Each name stands for a flat space through zero: a line, a plane or more. A row that begins with a name and a colon came from that space; any other row is followed by the name of the space it lies nearest, among the names in its block.
z369z759: [  8 -28  13  16  -6  53   3  23  12   6 -13 -14  33  14  55 -18  12 -19
  11  17  46  -2 -17 -14   7  -7  -4  -1 -12  17 -27 -17   7]
z596z749: [  0   2  -4  -9   2  -3  -7  -2  16 -14   1  13   5   3  17  26 -18   7
  11 -13   1  -1 -11 -18  -2   6 -15   5  -1   3   9 -18  10]
z513z229: [-22  -5  12  -4  33 -22   1  12 -13   6 -25  -5 -21  39 -20   9  43   4
 -32  10 -12  16 -18  67 -27  25   5  18 -22   4 -23  21 -18]
z57z149: [  3  -3   0  -6  10 -19  -5  15   3  11 -14   4  -4  30  21  37  35  17
   1 -18  17  29  -8  26 -14 -15  23   5   4   2  -4 -12  22]
z369z759: [ -4   5   0  -6  -1  -5   4 -18  -1  17  21  -7  27 -11 -22 -22  -8 -32
  36   2 -18  20   1  -8   2  -2 -23  -1 -11  -2  15  13 -13]
z513z229: [ 12   0  -9 -11   8  18   2 -33   9 -42   7  22  -7  -8  11   8  14 -41
  21  11   5  36   3  -7 -10  10 -30 -14 -31 -11  32  12  21]
z708z483: [  8  24 -23  14  -8 -21  -6 -10   3 -25  20  10 -16 -25 -19  -6 -28  -2
  -1   5 -21 -24  27   2   9   4   0 -22  17 -11  35 -20  -2]
z379z287: [ 24  10 -37  26   1  -8  -5   2  -4 -36   7 -15   3 -12  -9 -13  -3 -30
  -3  24 -20 -34  22  28   9   9 -12 -41   0   6  25 -18 -13]
z596z749: [  7  -3  -5   9   4  22   3 -16 -10 -14 -11  -6  11   2 -19 -37  29 -37
   6  29  -6   7  15  32   5   6  -4 -23 -18   2  -6  42 -21]
z379z287: [ -9   8   4   4   2 -19   2   3  -5   0   9   5 -32  -6 -11   2  -3  15
 -22   1  -3  -2   7   9  -7   4  13   8   8 -13  10 -11   6]
z513z229: [  0 -24   3 -12  15   4  12   6 -11  13   3 -29  19   9   6   7  14 -28
   4   2  -7  12 -32  -8 -15   9 -38  15 -33  12  -8   3  -3]
z708z483: [-28  -5  28 -16   5  -5   2 -10  -5  19   3   7 -13   7 -13  -5  15   7
   1  -1   3  33  -8   0 -11   5   3  32 -10 -16  -7  28   1]
z596z749: [ -4  -4  13  12 -19  13   4  12   2  14  15  -3  -6 -17  18 -18 -21  14
  -6   2  22 -14   5 -31  10 -11  14   9  17  -7  -1 -24  12]
z708z483: [ 17   5 -18   4   5  -6   0   6   4  -9  -4  -2   5   3   5  15  -6  -5
  -2  -6  -7 -11  -2   8  -2  -1  -5 -17   1  13   5 -20   1]
z369z759: [ 25  -3  -3   1   8  19  18  -1   0  26 -11  -1  24  11   6  -6  14 -31
  13  -7  10  31 -10  14  -9 -19   2 -20 -15  24 -13  -3   1]
z369z759: [-11 -26   5   3   4  -4  -2  34 -13  12  -6 -40   8  13  17  10   8  16
 -22   4   2 -33 -24  -5  -2   9 -10  23  -3  10 -25 -11  -7]
z513z229: [  9  -6  -6   5  17  -5   5  11  -8   1 -16  -9  -4  22   2   9  35 -11
 -14   5   2  12  -6  41 -14   1   7  -9 -13   9  -9   1   0]
z596z749: [-11   5  -4  -9   6 -15 -16 -11   9 -18   1   8   9   8  -6  13   6  -3
  22   0 -12   9   2   8   0  11 -14   4  -4  -8  14  13  -4]
z596z749: [ -1   3  -4  -5  -4 -13  -6  -3   0   4   5  -2   7  -1  -6   7   2   5
  14  -8  -6   4   6  -4   5  -8   2   0   8  -5   7   6   1]
z708z483: [ 26 -14 -12  10  -7  21  11  23  -3   9  -4 -23  18  -7  26   3 -19  -1
 -12  -6   9 -34 -14 -27   7 -11  -6 -12   3  25 -17 -32   3]
z596z749: [ 21   7 -14   1  -6  -4   5  -4  -4   4   2   1   0  -8  -2   6   2  -2
   3 -10   0   5  11  -2   3 -19  12 -18   9   3   8  -5  10]
z513z229: [  9  16  -7   4  -4  21  -4 -16  -3 -17 -34  18   2  -1 -36 -26  -7  11
 -18   9 -18 -30  22  25  17   7  21 -28  13  14 -29  47 -37]
z379z287: [-24   3  -5  12   9 -10 -19  -7   4 -28   8 -12  19   5 -21 -28   2 -28
  20  35 -27 -17   7  31   8  35 -33   0 -15  -8  14  18 -36]
z596z749: [ -2   3  -6 -11   3 -23  -8   6   6   1   2   2   2   7   6  34  -8  19
   6 -21  -7  -1 -10  -9  -4  -2  -5  10   7   1   8 -16   9]
z379z287: [ 69   3 -52  17   3   0  30  12 -20   7   2 -35  14 -22  -6   8 -14 -37
 -20 -11 -24 -32  -1   3  -2 -23 -11 -58  -4  42   6 -42  -2]
z369z759: [ 10  -9   4   9   0  15   9   7  -3  23  -2 -13  20  10  11 -18  25 -25
  15   7  18  24  -1  14  -2 -17   8  -9  -9   8  -9   0   2]
z369z759: [ 23  -4 -13  -2   1  15  15  -6  -5   5   1 -11  18 -11  -3  -5 -11 -26
   5  -3 -10  -4  -8 -14   0  -5 -20 -17 -13  18  -2  -2  -5]
z708z483: [ -2  -9  12   2   1   6  17  11   1  33  20 -14  10  -7  13 -10 -20 -17
   5  -3   8  10 -22 -24  -9  -3 -19  15 -13   8   1 -34   5]
z708z483: [  5  21  -6  -2   7 -36  17  -6  11  28  46  11  -7 -18  -5  13 -38 -25
  22 -22 -13  36 -10 -14 -21  -8 -21   3  -6  -3  48 -65  21]
z57z149: [-30  15  21  -6  12 -25  10  -8  10  29  32  15 -12  -6 -21 -10 -35 -11
   8  -5 -15  28 -16  -2 -20  17 -21  30 -12  -9  21 -29  -5]
z708z483: [-21  -6  23   1   6  13   4   3   5  11  -1   5   0   8   3 -18  -5  -4
  -4  11   9   8 -14   3  -7  15  -7  19 -13   0 -14   0  -9]
z596z749: [-44  -7  16   0  17 -44 -17  26  -5   4   2 -17 -19  26  -6  17  16  31
 -20   7 -11 -11 -15  32 -13  27  -1  43   1 -15  -4  -6 -10]
z513z229: [ 10   5  -5   3   1   6   5  -6  10  -4  10  10   2  -6  11   0  -8 -20
  13   0   7  15   0  -5  -4  -3  -9 -10  -7   1  17 -21  11]
z57z149: [  0   5   3   7  -4   0  -2   7   2  11  -7   4   1   5  -2  -7  -1  14
  -4  -3   5  -6   7  10   5  -8  21  -4  14   3 -11  -2  -5]
z369z759: [ 19  -4 -13   8 -12  25   7 -12  -3 -19  12  -8   7 -27   4 -20 -15 -26
   6  14   0 -16  10 -28  12  -2 -18 -20  -6   1  13   0   1]
z379z287: [-18   6  17   7 -12  -9   0   5  -7  27   9   0 -12  -7 -15 -23  -4  23
  -7   1   5  -2  14   0   7 -10  29  14  22 -14  -6   5  -4]
z379z287: [ 27   1 -15 -19   5   8  10 -12   5  -3  -9   9  13  -2   6  31 -13  -7
   8 -26  -7   9 -15 -23  -6  -9 -17 -13  -9  20  -1  -4  10]
z596z749: [-28   5  21 -10  15 -30   6  13  -1  20   3  11 -40  10  -8  23 -13  35
 -35 -16  -4   6 -21   7 -24  15   8  37   2  -6  -5 -24   6]
z57z149: [  9  -1  -8  -3   4 -18   3   7  -2  23   6 -13  18   8   1  13  10  -9
  16 -14  -4  17  -7   7  -6 -15  -1  -3  -1   8   5 -13   5]
z379z287: [ 18  -3 -16  33  -9  10  -1  17  -6  -4   3 -23  12  -4  10 -31  16 -21
  -1  26  11 -21  21  25  14 -11  15 -30   8   4   3 -15  -6]
z57z149: [-37   6  32  -4   0 -24 -18  23  13  45 -16  14   9  39   3   9  13  53
  10 -21  18  20  -5  27   0 -12  46  34  29  -5 -29   2  -5]
z57z149: [ 23   4 -12  13  -9  10   1  11  -6  -6 -21   1 -10   0   4   0   9  20
 -25  -2  11 -23  18  14  10 -17  37 -26  22   9 -17   1   2]
z596z749: [  7  21 -17  11  10 -28  -3 -11  -2 -24   5  17 -35   2 -15   6  25 -11
  -8  10  -7  21  26  49 -11   1  19 -22   1 -17  33  -5  11]
z57z149: [  4 -11 -30 -19  17 -45  -7  -3 -20 -15  14 -40  14   3 -19  38  23 -22
  14  -6 -45  -2 -14   4 -10  12 -48   4 -22  -1  26  14  -5]
z708z483: [ 21   3 -24 -14   7 -31   8   5 -17   1  -3 -12 -18  -6 -15  43  -4  19
 -27 -28 -27 -16  -7  -6 -10  -7  -1  -6   6  10   4  -8   8]
z379z287: [ -1  15  -1  19  -3 -18   1   6  -2  -5  12  11 -41  -8  -1  -6   5  11
 -23   8  11   2  23  23  -4  -5  32  -6  17 -18  21 -26  17]
z369z759: [-27  -2  20  -5  -4  11 -18   0  25  -4   0  16  23  13  20  -2 -16   9
  29   1  13   4 -10 -15   8  12 -12  22   1  -5  -4  -3  -4]
z708z483: [ 15  -2 -15  -4 -14 -11   0  -3 -16  -2   8 -15  -5 -19  -8   9   4  11
  -3  -9  -8 -14  15 -21  10 -17   8  -8  15  -7   9  11   9]
z513z229: [-10  -8   9  -6 -17  23 -11 -12 -12 -30 -17   5 -21 -13  -9 -12   7  31
 -23  14   4 -31  20 -20  19   7  15   5  13 -16 -19  54  -6]
z513z229: [  1  10   1  11  17 -11   8  11   6  16  -3   7  -3  17  -2  -2   1 -11
  -7   0   0  16  -9  39 -16   4   7  -5  -7  12  -1 -29  -5]
z369z759: [ 32  12  18 -20  29  46  50 -32  18  49 -17  48  18  16  -2 -10  -7 -64
  19 -25  15  97 -37  14 -39 -14 -13 -20 -51  41 -17  -9   6]
z57z149: [ 16 -10   0 -11  -7  15  13  -4  -7   5   2  -3  -6 -13  12  12  -1   2
  -7 -13  10   6  -7 -35  -2 -14  -2   1  -3   3  -3   1  20]
z513z229: [ -6 -13   3   9   6 -26  -2  34 -11  21  -1 -24 -13  21  18  20  34  20
 -18  -4  16   4  -7  24 -11 -11  24  15   8  -4  -6 -23  17]
z379z287: [  2 -16  10 -12  14  23   7  -3  10  23  -9  -7  49  24  17  -3  15 -39
  38  -3   8  39 -30   2 -10  -1 -30   4 -33  22 -16   8  -7]
z708z483: [  2   4   2  23  -2  29  -2   9  21 -10  -2  10  17   2  23 -26 -24 -17
   7  18  17 -16  -1   5   8  10  -6 -13  -2  12  -3 -32  -9]
z379z287: [ -9   8   2 -19   2 -14  -4 -13   3 -15   0  20 -23  -7 -11  26 -18  26
 -11 -16 -14  -4  -3 -19  -4  10  -5  14   5  -9   7   8   6]
z369z759: [-27 -15  17  15 -17  15  -3  -4 -10 -26  34 -15 -32 -34   7 -40  -7  -7
 -13  41  13 -22  15 -34  10  21 -15  23  -4 -38  21   4   8]
z57z149: [ -5  11   3  19  -2   8  -5   3  13   7   0   7  20   7  -1 -30  -7 -14
  17  14   5   0  10  24   9   1   8 -12   5   5  -2  -9 -17]
z513z229: [-20  -9   1 -19  -9 -39 -19   7  -9  13  14 -23  11   1  -5  29   9  32
  20 -19 -14  -5  -2 -25   8  -9  -4  30  17 -18   8  16   6]
z57z149: [ -6  -7   3 -16   5 -23  -3   8  -6  18  -1 -10   4  13   1  29  15  17
   5 -20  -3  14 -12  -3  -8  -9   2  18   2  -1  -3   4   9]
[-15   4   2  -9   3 -29  -4   4 -11   6   0  -5 -18   0 -24  14  -5  30
 -20 -10 -21 -15  -2   3  -3   8   6  17  11  -7  -4  10  -8] -> z57z149
[-18  -3  35 -10  11  42   2   1  35 -13 -25  52 -18  22  43  16 -25  21
 -16  -8  40  17 -32 -15 -16  23  -2  25 -14   9 -25 -25  16] -> z369z759
[-18   6  21  -8  -6 -13   9   3   1  49  16   1   7  -6 -16 -10 -28  16
   9 -20  -5  11 -10 -22  -2 -10   5  25  11   0  -7  -9  -6] -> z57z149
[ 32  -5 -20   1   5  23  10 -11  -2 -14 -10  -5  19  -1   6  -2  14 -39
  10   5  -1   9  -1   5  -1  -6 -16 -31 -20  18   1   8   0] -> z513z229
[ 14   0 -13  -5   6  12  -2 -20  -3 -32 -16   9  -4   3  -6   4  26 -17
   1   9  -4  10  10  17  -1   4  -4 -21 -13  -1   3  33   0] -> z513z229
[  3   9   6   5  -1   3  11   2  17  19  20  14   3  -9  14  -4 -33 -12
  12  -9  10  15 -10 -17  -7  -5  -7   2  -1   5  15 -47  12] -> z708z483
[ -9  -4   3 -12  -3 -16  -6   7   0  16   3 -10  13   4  -1  17  -6  19
  10 -17  -7  -4 -10 -17   3  -5  -4  17   9   0  -5   1  -1] -> z596z749
[  8   3   0   3   4  -1  11   5  -3   7  -2   5 -19  -2   1   5  -4   5
 -22  -5   4   2  -3   5 -10  -3  10  -3   0   5  -3 -17   8] -> z596z749
[  3   8  -6 -12  15 -31  14  -5 -18  20   4  -7 -17  -2 -36  12   3  -1
 -18 -14 -30  11  -6  17 -18   0  -2   2  -7   4   3   7  -7] -> z369z759
[ 15  -1 -13  16 -21  21 -13  -2   8 -21   2  -3  24  -9  20 -17   5 -11
  27  14  17 -13  25 -10  25 -15   8 -26  14  -4  10   2   4] -> z369z759
[-21  -4  20  -6  -6   8 -13  -3  11  -9  -6  19 -11   9  17   5  11  22
   5   1  23  14   3  -7   3   2  14  20   6 -18  -4  13  13] -> z379z287
[ 25   1 -10  -6 -21   5   9  -5 -10  31   6 -12  25 -19  -7  -4  -6   2
  20 -22  -1   2  12 -32  16 -38  15 -16  19   8  -4  12   5] -> z596z749
[ 32  14 -33 -13  -2   1 -13 -22  25 -41  -1  26  23  -3  21  42 -13 -16
  41 -21  -5  11   5 -19   6  -8 -22 -32  -1   7  33 -14  21] -> z596z749
[ -5   5   7   5   6   4   5   3   2   6  -6   6  -6   5  -7 -11  -6   0
 -13   5  -1  -2  -3  15  -5   8   5   1  -2   6 -10  -5 -10] -> z513z229
[ -4  -9   0   2  -6 -14  -8  19 -13  10  -8 -19  -4   8   2  10  20  29
 -14  -4   4 -16   4   6   6 -10  23   8  18  -4 -14   7   2] -> z513z229
[-10  -3   6   7  -3  -2 -13  14   5  -7  -9   3  -7  13  17   7  13  23
  -6   3  17  -7   5  11   5  -1  20   7  13  -7  -7  -4   7] -> z369z759
[-19 -14  31  -2  11  23   2  17  17  23 -16  10  12  32  33   1   9   4
   3  -1  33  26 -30   7 -13   5   3  26 -14  10 -29 -14   5] -> z369z759
[ 32   6 -30  13 -16  -6   6   8 -22  14  -3 -31  19 -21 -29 -16 -12   3
 -11  -4 -26 -48  21  -1  22 -22  15 -35  25  19 -11   8 -23] -> z57z149
[ 36  -1 -23  -3  -1  22  21 -14  -7 -11   2  -7   8 -26  -6  -2 -25 -30
  -7  -4 -16 -17  -6 -28   1  -1 -28 -28 -15  22   3  -5  -3] -> z369z759
[ -5 -29   7  -8   3  22 -11   8 -16  -8 -37 -23  17  27   6   0  55   8
  -7  13   9  -6  -5  18   7   1   8   6  -9   5 -42  62 -14] -> z708z483
[-17 -14  11 -19   6   7  -5 -23  -2 -34   7   8 -21  -5   6  11  19 -10
   4  13   4  22  -6 -19  -9  21 -28  22 -26 -25  17  30  16] -> z513z229
[ 20  17 -15   3  20   2  16  -6  10  20  -8   5  37  11 -23 -13 -20 -43
  17  -6 -27  13 -15  33 -11   5 -22 -28 -20  37  -5 -15 -31] -> z513z229
[-25  -2  34  -7  12  15   7   0  12   3  -6  30 -33  12  15   2  -5  13
 -22   2  24  25 -19   1 -20  18   4  30 -14  -8 -11 -11  13] -> z369z759
[-29  -3  12  28 -17   5 -22   6   7 -21  22  -7  -3  -8  14 -42   7  -3
  15  41  20 -16  27   4  20  11   7  10  12 -33  19  -2  -2] -> z596z749
[  7  -8   1   7  -5  32   1   3  13 -16  -3   4  10  -5  29  -6 -18  -9
   2   9  18 -15  -7 -23   7   6 -14  -5  -6   8  -4 -18   4] -> z596z749
[ 22   8 -20  27  -6 -11  16  15 -20  30  14 -34  11 -18 -27 -36 -10 -21
 -10  10 -19 -26  15  19   8 -16  10 -28  12  15   1 -19 -22] -> z379z287
[ 20  -8 -17   2  -1  20   3  -9  -6 -33  -3  -5  -5 -13   8   0   7 -20
  -7  13   0 -13   6  -9   3   5 -15 -20 -12   2   8   8   6] -> z57z149
[ 15   1 -19  -8   4 -25   2   0 -11   1   5 -13  -2  -3  -9  25   9  -1
   0 -15 -17   2   0   0  -5 -10  -4  -8   1   2  13  -2   8] -> z708z483
[-11  -8   9  15 -10   7  -5  16   1   2   9 -12  -2  -4  17 -16  -5   8
  -6  14  16 -19   3  -9   9   1   6  10   9  -8  -2 -16   2] -> z596z749
[-17  -6   5 -24   4  -1 -10 -28  -3 -28   0   7  -5  -4 -15   9  10  -3
  12   5 -16  10  -1 -16  -1  19 -27  16 -17 -18   9  48  -3] -> z513z229
